Here is a tiny trained network, its code and every weight. The questions are about switching its units off for an input and a class, where a switched-off unit gives its printed mean instead of its output.

import numpy as np


def w(rows, s, z=0):
    codes = np.array(rows[::2]) - 128.0
    scale = np.full(codes.shape[1], s)
    scale[-1] = z or s
    return codes * scale


def f(y):
    return y / 2 * (1 + np.tanh(0.7978845608 * (y + 0.044715 * y**3)))


def log_softmax(a):
    a = a - a.max(-1, keepdims=True)
    return a - np.log(np.exp(a).sum(-1, keepdims=True))


def net(x, mask):
    res = np.array(x, float).reshape(1, 7) / 4 @ E
    y = f(res @ A[0][:, :-1].T + A[0][:, -1])
    res = res + np.where(mask, y, B[0][:, -1]) @ B[0][:, :-1]
    return log_softmax(res[-1] @ U[:, :-1].T + U[:, -1])


A, B = {}, {}
E = w([
[111,133,129,130,104,133,131,132,121,133],'x0',
[121,126,128,131,116,129,129,133,130,133],'x1',
[128,217,184,167,161,75,224,254,138,107],'x2',
[130,194,123,155,44,62,80,77,226,8],'x3',
[119,130,137,124,132,130,123,125,126,125],'x4',
[226,174,194,96,75,54,35,161,88,202],'x5',
[211,156,180,47,78,227,210,90,218,150],'x6',
],0.0057)
A[0] = w([
[130,69,131,104,205,190,175,177,41,254,75],'neuron 1',
[133,72,88,73,95,166,53,39,127,143,61],'neuron 2',
[64,89,61,159,148,186,202,104,168,71,49],'neuron 3',
[173,143,156,65,99,183,178,99,189,146,140],'neuron 4',
[214,152,177,98,69,73,40,151,96,180,94],'neuron 5',
[147,56,95,95,95,169,53,59,125,141,82],'neuron 6',
[134,189,177,158,139,90,206,212,150,114,102],'neuron 7',
[58,122,76,183,163,55,70,151,58,97,255],'neuron 8',
[199,165,199,101,88,81,42,143,96,197,102],'neuron 9',
[159,151,180,66,95,191,197,97,181,134,124],'neuron 10',
[172,143,164,68,105,180,188,109,179,133,136],'neuron 11',
[138,176,117,159,79,78,97,92,203,25,57],'neuron 12',
[139,159,136,162,69,83,88,97,208,28,77],'neuron 13',
[175,140,164,80,94,191,195,114,187,137,151],'neuron 14',
[58,101,77,158,159,200,190,102,154,52,54],'neuron 15',
[66,107,80,202,162,50,81,147,51,98,198],'neuron 16',
[137,171,192,153,147,96,205,215,139,111,109],'neuron 17',
[134,60,89,87,94,164,56,45,129,152,73],'neuron 18',
[126,204,184,152,152,93,213,186,134,113,117],'neuron 19',
],0.0058,0.00084)
B[0] = w([
[227,44,236,205,2,181,205,20,4,79,254],'neuron 1',
[92,192,68,149,155,183,83,168,73,76,194],'neuron 2',
[54,174,172,153,220,68,209,104,197,224,199],'neuron 3',
[156,91,98,85,102,86,65,177,160,163,190],'neuron 4',
[11,208,176,175,240,86,202,86,207,209,205],'neuron 5',
[97,208,52,169,166,200,89,164,85,81,189],'neuron 6',
[109,189,54,147,156,181,65,161,77,57,189],'neuron 7',
[184,28,121,55,73,74,70,190,195,185,216],'neuron 8',
[19,184,180,180,211,93,224,107,197,204,205],'neuron 9',
[171,75,123,59,117,66,70,172,172,162,197],'neuron 10',
[152,57,103,56,85,67,69,185,185,163,188],'neuron 11',
[215,84,224,177,33,173,177,31,53,100,199],'neuron 12',
[211,78,215,173,47,158,191,27,52,93,199],'neuron 13',
[174,57,103,59,93,78,79,186,176,161,196],'neuron 14',
[38,171,176,158,212,73,197,98,195,205,201],'neuron 15',
[195,21,103,26,66,54,72,203,207,179,215],'neuron 16',
[113,194,60,148,141,199,61,168,70,62,188],'neuron 17',
[104,214,62,144,166,191,91,171,95,57,194],'neuron 18',
[111,185,48,137,127,179,71,165,70,50,188],'neuron 19',
],0.0054,0.0061)
U = w([
[161,30,95,29,96,58,50,189,212,166,255],'0',
[192,72,231,192,58,184,202,42,52,96,121],'1',
[25,196,170,167,234,86,216,105,224,202,71],'2',
[100,219,2,144,159,211,48,171,87,45,76],'3',
],0.0083,0.00069)

Each question gives the input, the list of numbers given to net, and the class t.
The units are the neurons (one row each of A and B). Each row of codes is followed by its name. A weight is (code - 128) times the scale printed after its matrix; where a second scale follows, it is the last column's (A, B and U).
mask holds one flag per neuron, in row order. A switched-off neuron (its flag False) gives its mean, the last column of its row in B, instead of its output. The means were averaged over made-up inputs and are rounded, as every weight is.
A unit's drop is (log p(t) with every unit on - log p(t) with that unit switched off) / (log p(t) with every unit on - log p(t) with every unit switched off).
The circuit of an input: a set's keep is (log p(t) with only the set's units on - log p(t) with every unit switched off) / (log p(t) with every unit on - log p(t) with every unit switched off). Starting from the 12 units with the biggest drops (on a tie, the unit counted first), units are removed one at a time, each time the one whose removal leaves the highest keep (on an exact tie, the one counted first), for as long as the keep stays at least 0.8.
circuit, biggest first: the units of the circuit, biggest drop first
k most important neurons: the k neurons with the biggest drops, biggest first
drop when u is switched off: that unit's drop, to one decimal
input [7,8,-1,8,-3,-7,1], class 1: circuit, biggest first -> [neuron 12]
input [-3,-4,1,0,-4,-3,3], class 0: circuit, biggest first -> [neuron 5; neuron 1]
input [6,7,-5,-2,-5,-7,4], class 2: 2 most important neurons -> [neuron 3; neuron 15]
input [-2,-3,1,8,-4,-2,-8], class 0: 2 most important neurons -> [neuron 16; neuron 8]
input [5,-4,-4,-3,5,-7,6], class 2: 4 most important neurons -> [neuron 3; neuron 15; neuron 16; neuron 8]
input [-8,1,6,-8,-2,-2,6], class 1: 2 most important neurons -> [neuron 1; neuron 16]
input [3,-4,6,-1,-5,7,2], class 2: 2 most important neurons -> [neuron 9; neuron 5]
input [-5,-7,-4,-5,0,-6,4], class 2: 4 most important neurons -> [neuron 3; neuron 15; neuron 12; neuron 13]
input [-3,-7,-4,-5,-5,6,-3], class 2: 2 most important neurons -> [neuron 5; neuron 9]
input [2,-7,4,6,-1,8,-5], class 2: 2 most important neurons -> [neuron 5; neuron 9]
input [-4,-2,-4,6,1,-4,-7], class 0: 3 most important neurons -> [neuron 16; neuron 8; neuron 1]
input [8,2,-6,-5,5,5,1], class 3: 3 most important neurons -> [neuron 18; neuron 6; neuron 2]
input [-5,4,7,-1,-7,2,2], class 3: drop when neuron 9 is switched off -> 0.0
input [7,-1,7,-6,2,6,1], class 3: drop when neuron 7 is switched off -> 0.7
input [-3,1,2,6,0,6,-1], class 1: circuit, biggest first -> [neuron 13]
input [1,2,6,-8,-2,2,3], class 1: drop when neuron 1 is switched off -> 3.7
input [-4,3,7,5,-7,2,5], class 3: drop when neuron 1 is switched off -> 0.2
input [3,1,7,-4,-1,2,-8], class 0: 2 most important neurons -> [neuron 16; neuron 8]
